X = [[-48, 166, 193, -224, 501, -148, -384, 216, 34, -385, 97, -18, -144, 493, -268], [-379, -133, -132, 107, 72, 325, 142, -132, -276, 129, -438, -270, -80, -185, 316], [209, -75, 345, -322, 11, 14, 364, 331, 205, 316, 287, 267, 342, -253, 279], [232, -306, -237, -486, 68, 575, -223, -273, 376, -243, 349, -456, 40, 99, 167], [-539, 192, -317, -361, 183, -409, 153, -316, -2, 186, 308, 306, -253, -149, 159], [13, 302, 19, 421, 289, -261, -497, 15, 265, -501, -118, 115, 300, -353, 492], [401, 267, -158, -126, -219, -461, 94, -160, 224, 92, -286, -304, -148, 205, -238], [-235, -44, 423, 249, -67, -38, 250, 417, 389, 292, -105, -174, -245, -36, 9], [2, -264, -17, -78, -518, 264, -426, -17, 253, -430, -90, 210, -433, 234, 191], [166, 451, 150, -373, -265, -540, -330, 149, -276, -331, 104, -90, -247, 134, 336]]
What is the entry just left of 11?
A: -322
The smallest entry is -540
What is the entry just left of 264?
A: -518
The entry just right of the smallest entry: -330
The entry just right of 287 is 267
What is the entry just right of the largest entry?
A: -223
What is the entry just right of -486?
A: 68
The entry just right of 107 -> 72
What is the entry just left of 99?
A: 40
The entry just left of -126 -> -158
What is the entry just right of 302?
A: 19
What is the maximum?
A: 575
The entry just left of 19 is 302

-31  24 -13 -37  -2  22  -9
 37 -17  17 -33  32  20 -35
-19  -8  62 -40  10  23  40
 57  -7 -30  40 -29  -2  36
 47  31  46 -60 -57 -51 -50
 53 -44 -41 -44  47  80 -72
-50  56   3 -12  51 -51 -65
-24 -10  67 -45   8  23  43
-12   4 -28 -27 -36 -23  31
-57  59  -9  -9  40 -66 -59
 44  20 -46 -38 -56   5  24
 44  24  46  37 -16   6 -49
-22  17  -8 -26  46   6  41
-13 -32   4   8  13 -43 -31
Counting starts at 1.
What is the entry at row 1, column 3?
A: -13
What is the entry in row 1 and column 2?
A: 24
What is the entry in row 2 and column 1?
A: 37
The entry directly above -41: 46
The entry in the top-left corner -> -31
The entry just left of 51: -12
The entry just left of the smallest entry -> 80
What is the smallest entry?
A: -72
The entry just left of -29 -> 40
What is the entry in the top-right corner?
A: -9
What is the entry at row 3, column 1?
A: -19
The entry in the bottom-right corner is -31
What is the entry in row 2 and column 2?
A: -17
The entry directly above the smallest entry is -50
What is the entry in the bottom-left corner?
A: -13
What is the entry directly below -27?
A: -9
What is the entry just right of -36?
A: -23
The entry directly below the smallest entry: -65
What is the entry at row 2, column 3?
A: 17
What is the entry just left of -28?
A: 4
What is the entry directly below the largest entry?
A: -51
The entry just left of the largest entry is 47
The entry directly above -30: 62
What is the entry at row 3, column 2?
A: -8
What is the entry just right of -46?
A: -38
